Here is a tiny trained network, its code and every weight. The questions are about switching its units off for an input and a target symbol, where a switched-off unit gives its printed mean instead of its output.

import numpy as np


def w(rows, s, z=0):
    codes = np.array(rows[::2]) - 128.0
    scale = np.full(codes.shape[1], s)
    scale[-1] = z or s
    return codes * scale


def norm(h):
    return h / np.sqrt((h * h).mean(-1, keepdims=True) + 1e-5)


def softmax(a):
    e = np.exp(a - a.max(-1, keepdims=True))
    return e / e.sum(-1, keepdims=True)


def log_softmax(a):
    a = a - a.max(-1, keepdims=True)
    return a - np.log(np.exp(a).sum(-1, keepdims=True))


def net(x, mask):
    ids = ['ΣΦαβγδεζμξπτψ'.index(c) for c in x.split()]
    T = len(ids)
    res = E[ids] + P[:T]
    u = 0
    for l in range(2):
        r = norm(res)
        for j in range(3):
            rows = slice(4 * j, 4 * j + 4)
            q, k, v = (r @ M[l][rows].T for M in (Q, K, V))
            z = softmax(np.where(np.tri(T) > 0, q @ k.T / 4**0.5, -1e9)) @ v
            o = O[l][rows]
            res = res + np.where(mask[u + j], z, o[:, -1]) @ o[:, :-1]
        u += 3
    return log_softmax(norm(res)[-1] @ U[:, :-1].T + U[:, -1])


Q, K, V, O = {}, {}, {}, {}
E = w([
[34,224,174,99,135,70,66,31,197,51,84,181],'Σ',
[218,129,65,170,151,127,99,98,124,61,96,150],'Φ',
[58,99,127,110,142,119,189,163,114,109,99,159],'α',
[111,99,99,133,162,120,159,158,192,101,147,223],'β',
[138,123,127,95,102,81,61,131,107,174,72,60],'γ',
[145,71,104,142,106,124,165,46,230,99,145,76],'δ',
[138,105,112,123,94,108,85,107,126,55,165,125],'ε',
[153,116,89,112,129,103,137,82,137,87,114,135],'ζ',
[154,96,21,130,134,177,169,114,153,118,68,247],'μ',
[102,141,123,219,94,45,140,200,147,147,84,135],'ξ',
[189,133,82,100,74,129,159,81,79,101,141,216],'π',
[132,199,93,76,106,89,156,195,158,112,109,67],'τ',
[115,88,107,139,170,134,216,99,242,161,77,131],'ψ',
],0.013)
P = w([
[130,104,69,90,195,94,216,1,104,65,179,148],'0',
[167,105,107,118,127,111,174,52,119,40,95,146],'1',
[172,106,109,137,112,118,130,101,129,52,68,139],'2',
[164,87,130,117,108,115,106,135,189,106,94,151],'3',
[159,103,111,118,84,130,101,128,180,134,118,145],'4',
[162,126,78,126,75,151,97,119,166,162,127,149],'5',
],0.0082)
Q[0] = w([
[117,91,108,131,93,119,127,115,183,124,95,179],'L0H1',
[141,123,141,93,145,196,72,115,117,130,138,108],'L0H1',
[138,131,102,115,140,90,138,78,125,127,120,140],'L0H1',
[153,119,160,69,167,192,115,98,130,99,143,141],'L0H1',
[149,119,34,210,58,69,164,118,173,152,133,130],'L0H2',
[146,146,87,101,79,184,97,137,141,175,103,125],'L0H2',
[150,109,30,81,22,56,122,80,179,100,48,138],'L0H2',
[137,17,2,202,17,32,174,122,234,79,38,212],'L0H2',
[121,147,158,172,136,146,132,206,128,165,126,98],'L0H3',
[115,142,115,125,118,146,124,96,151,106,134,150],'L0H3',
[139,160,197,171,160,127,163,178,66,159,124,136],'L0H3',
[121,123,155,140,102,131,73,148,101,175,138,125],'L0H3',
],0.0099)
K[0] = w([
[103,169,148,95,135,105,127,95,182,140,91,112],'L0H1',
[161,100,62,79,168,139,107,70,56,130,212,89],'L0H1',
[138,126,134,105,121,176,140,118,181,87,105,173],'L0H1',
[134,107,62,107,183,132,176,25,72,94,195,116],'L0H1',
[131,237,79,182,53,68,119,190,140,211,131,92],'L0H2',
[134,147,45,124,122,126,139,118,108,219,143,92],'L0H2',
[111,187,58,131,2,71,93,185,124,211,62,60],'L0H2',
[119,212,121,140,47,42,75,247,147,237,96,64],'L0H2',
[120,69,127,208,125,13,200,141,108,115,173,133],'L0H3',
[131,176,123,85,126,132,100,113,195,112,142,154],'L0H3',
[137,101,88,199,192,101,240,132,15,120,145,186],'L0H3',
[114,113,114,207,78,35,139,97,109,168,103,136],'L0H3',
],0.0072)
V[0] = w([
[72,126,62,155,194,27,224,130,123,181,172,130],'L0H1',
[195,26,174,127,161,189,111,172,115,135,138,136],'L0H1',
[93,108,150,133,180,129,135,143,134,135,170,208],'L0H1',
[101,77,143,110,176,155,150,109,96,112,93,74],'L0H1',
[181,162,85,68,131,214,165,159,203,52,168,138],'L0H2',
[187,43,133,142,165,164,124,150,108,193,120,201],'L0H2',
[81,172,123,254,120,63,178,206,126,107,149,185],'L0H2',
[168,118,123,229,70,108,114,79,149,153,197,125],'L0H2',
[174,9,37,186,84,75,186,128,69,127,100,56],'L0H3',
[121,174,102,101,154,131,84,57,171,65,175,69],'L0H3',
[119,117,126,110,207,129,30,55,114,143,73,119],'L0H3',
[199,75,111,45,115,210,128,126,115,133,125,115],'L0H3',
],0.0065)
O[0] = w([
[218,19,114,67,185,144,211,100,124,64,32,166,207],'L0H1',
[126,109,81,155,133,146,101,146,94,163,191,36,49],'L0H1',
[80,57,173,143,156,119,104,130,90,51,110,75,93],'L0H1',
[175,165,154,128,133,181,152,138,95,126,197,207,113],'L0H1',
[60,240,90,136,140,90,60,155,149,111,187,11,59],'L0H2',
[124,86,79,211,157,132,62,91,118,180,126,150,70],'L0H2',
[113,110,55,204,128,104,221,109,43,90,191,192,223],'L0H2',
[167,63,194,197,109,112,145,113,188,92,185,144,155],'L0H2',
[253,136,123,117,155,155,49,195,92,167,190,155,254],'L0H3',
[159,84,160,111,130,139,167,109,123,25,89,181,166],'L0H3',
[158,105,224,162,156,162,132,89,158,111,45,239,142],'L0H3',
[187,92,60,166,95,66,147,182,153,109,110,223,100],'L0H3',
],0.0056,0.0088)
Q[1] = w([
[187,24,153,127,151,206,73,89,135,166,81,161],'L1H1',
[142,150,102,72,89,67,91,204,195,106,18,133],'L1H1',
[133,185,120,118,58,46,141,192,209,84,50,112],'L1H1',
[131,137,11,98,164,157,68,225,150,128,183,117],'L1H1',
[19,193,139,152,90,189,159,71,115,62,211,88],'L1H2',
[177,189,74,180,116,18,60,253,107,97,149,156],'L1H2',
[149,76,194,78,186,156,155,113,211,70,48,174],'L1H2',
[135,165,68,90,80,212,144,141,167,101,145,110],'L1H2',
[133,76,100,196,27,178,168,117,236,115,140,204],'L1H3',
[112,107,144,117,124,172,66,191,143,88,135,93],'L1H3',
[108,178,186,49,142,80,143,137,102,142,86,31],'L1H3',
[138,109,122,232,97,9,218,90,101,62,96,149],'L1H3',
],0.0069)
K[1] = w([
[190,63,186,185,138,156,88,181,152,184,66,213],'L1H1',
[162,172,190,34,166,190,110,104,176,114,62,129],'L1H1',
[144,192,180,1,137,219,147,80,188,77,106,64],'L1H1',
[181,199,91,134,136,59,109,198,120,148,109,109],'L1H1',
[63,130,144,140,120,114,200,44,155,31,123,194],'L1H2',
[212,107,88,136,196,125,137,136,46,209,156,131],'L1H2',
[106,191,158,100,109,152,71,97,97,142,33,101],'L1H2',
[188,101,170,152,131,107,125,81,173,133,89,112],'L1H2',
[177,95,170,192,77,103,93,174,172,176,91,94],'L1H3',
[153,174,181,89,111,165,129,161,107,119,136,131],'L1H3',
[87,150,100,59,164,148,174,83,104,78,142,123],'L1H3',
[100,85,137,188,114,6,127,117,130,131,164,160],'L1H3',
],0.0082)
V[1] = w([
[118,147,120,114,150,179,144,116,194,113,124,113],'L1H1',
[132,144,178,107,165,203,1,134,148,155,79,88],'L1H1',
[155,43,127,202,159,200,112,69,105,81,139,167],'L1H1',
[153,204,75,116,181,137,130,137,124,154,136,65],'L1H1',
[94,159,106,193,107,124,138,84,130,106,120,165],'L1H2',
[147,126,67,69,156,104,65,152,107,163,149,163],'L1H2',
[130,93,123,105,122,141,138,89,144,102,76,175],'L1H2',
[115,117,114,108,169,62,163,128,118,144,118,132],'L1H2',
[139,137,75,185,63,149,172,63,171,118,155,103],'L1H3',
[130,142,185,70,159,181,77,105,113,125,145,89],'L1H3',
[179,158,110,44,128,114,141,121,146,117,63,144],'L1H3',
[106,124,166,175,150,140,92,154,84,68,208,147],'L1H3',
],0.0073)
O[1] = w([
[109,183,97,130,177,150,178,92,96,109,163,103,106],'L1H1',
[112,28,107,90,183,135,218,16,59,108,102,125,1],'L1H1',
[61,131,165,158,170,85,120,100,57,253,150,64,219],'L1H1',
[181,143,88,117,200,155,148,188,122,66,95,124,53],'L1H1',
[71,170,130,156,115,126,84,106,152,118,31,127,116],'L1H2',
[108,6,87,67,127,151,124,115,76,115,94,91,145],'L1H2',
[67,133,113,83,95,90,137,111,152,132,132,155,250],'L1H2',
[84,82,100,117,106,191,129,139,136,112,120,90,162],'L1H2',
[187,125,176,143,243,115,162,123,135,51,169,204,135],'L1H3',
[79,116,114,97,158,134,85,153,106,143,105,1,19],'L1H3',
[67,149,131,106,85,96,104,145,124,177,80,101,228],'L1H3',
[109,59,100,112,109,116,154,124,55,55,109,100,101],'L1H3',
],0.0064,0.0078)
U = w([
[170,76,109,61,134,71,209,76,133,60,76,192,255],'Σ',
[116,220,137,142,34,102,29,165,146,253,182,84,231],'Φ',
[201,134,169,130,183,152,170,79,160,137,192,67,60],'α',
[64,93,87,136,173,113,126,121,124,120,160,107,71],'β',
[70,129,132,77,161,185,150,172,15,141,137,142,65],'γ',
[180,148,128,161,207,137,100,83,55,109,89,102,91],'δ',
[133,176,133,122,221,141,176,122,142,194,141,112,60],'ε',
[114,89,200,91,102,124,84,112,71,80,201,78,65],'ζ',
[173,87,197,75,101,196,127,114,126,199,80,123,78],'μ',
[65,200,192,155,120,155,138,59,122,125,84,132,70],'ξ',
[187,99,169,194,97,146,190,164,93,135,152,167,118],'π',
[179,180,98,80,114,176,161,177,143,82,115,122,47],'τ',
[107,142,47,146,171,181,97,86,112,170,127,154,52],'ψ',
],0.0072,0.006)

Each question gives the input, a string of symbols that net reads in full, and the target symbol t.
The units are the heads (4 rows each of Q, K, V and O). Each row of codes is followed by its name. A weight is (code - 128) times the scale printed after its matrix; where a second scale follows, it is the last column's (O and U).
mask holds one flag per head, layer by layer. A switched-off head (its flag False) gives its mean, the last column of its rows in O, instead of its output. The means were averaged over made-up inputs and are rounded, as every weight is.
A unit's drop is (log p(t) with every unit on - log p(t) with that unit switched off) / (log p(t) with every unit on - log p(t) with every unit switched off).
The circuit of an input: a set's keep is (log p(t) with only the set's units on - log p(t) with every unit switched off) / (log p(t) with every unit on - log p(t) with every unit switched off). Starting from all 6 units, units are removed one at a time, each time the one whose removal leaves the highest keep (on an exact tie, the one counted first), for as long as the keep stays at least 0.8.
circuit, biggest first: the units of the circuit, biggest drop first
most important unit: the unit with the biggest drop
which heads matter: for each layer, one digit per head in row order, 1 if its drop is at least 0.15 and else 0, layers parted by /
drop when u is switched off: that unit's drop, to one decimal
input β π ξ α τ μ, target τ: which heads matter : 010 / 100
input ψ τ Φ ζ γ δ, target μ: circuit, biggest first : L0H2, L1H3, L1H1
input Φ ε ζ α γ α, target μ: most important unit : L0H2
input α ξ ξ γ δ, target μ: circuit, biggest first : L1H3, L0H2, L1H1
input ζ Φ ε, target ζ: which heads matter : 110 / 101
input γ ε Φ α τ, target τ: which heads matter : 010 / 100
input Σ τ ξ τ ζ, target τ: circuit, biggest first : L1H1, L0H2
input μ δ ε α Σ, target ξ: which heads matter : 001 / 010
input α μ ψ α, target γ: circuit, biggest first : L0H2, L0H1
input ξ π μ δ π, target π: which heads matter : 010 / 101
input α α α, target Φ: which heads matter : 000 / 001
input δ ε ε, target Φ: which heads matter : 101 / 000
input μ ξ γ ξ ε, target π: circuit, biggest first : L1H1, L1H3, L0H2
input ξ ξ Φ, target π: circuit, biggest first : L1H1, L0H2
input γ π ε ξ ζ, target π: circuit, biggest first : L0H2, L1H1, L1H3
input τ τ μ δ δ ξ, target Σ: which heads matter : 110 / 101
input γ τ ξ ξ ξ μ, target π: circuit, biggest first : L1H1, L0H2
input π ζ β ξ μ, target π: circuit, biggest first : L0H2, L1H1
input Σ δ γ π, target μ: which heads matter : 010 / 001
input ξ ξ Φ ε δ, target π: circuit, biggest first : L1H1, L0H2, L1H3
input β μ ε β, target β: circuit, biggest first : L0H2, L0H1, L1H1
input π δ ε, target ζ: circuit, biggest first : L0H2, L1H3, L1H1
input μ τ ζ, target τ: circuit, biggest first : L0H2, L1H1
input ξ γ π μ, target μ: circuit, biggest first : L0H2
input Φ ξ Φ, target π: drop when L1H3 is switched off : 0.0
input ξ γ γ Φ, target μ: drop when L1H1 is switched off : 0.3
input τ ξ α δ γ, target μ: drop when L0H2 is switched off : 1.3
input Φ α α, target γ: drop when L0H2 is switched off : 0.5
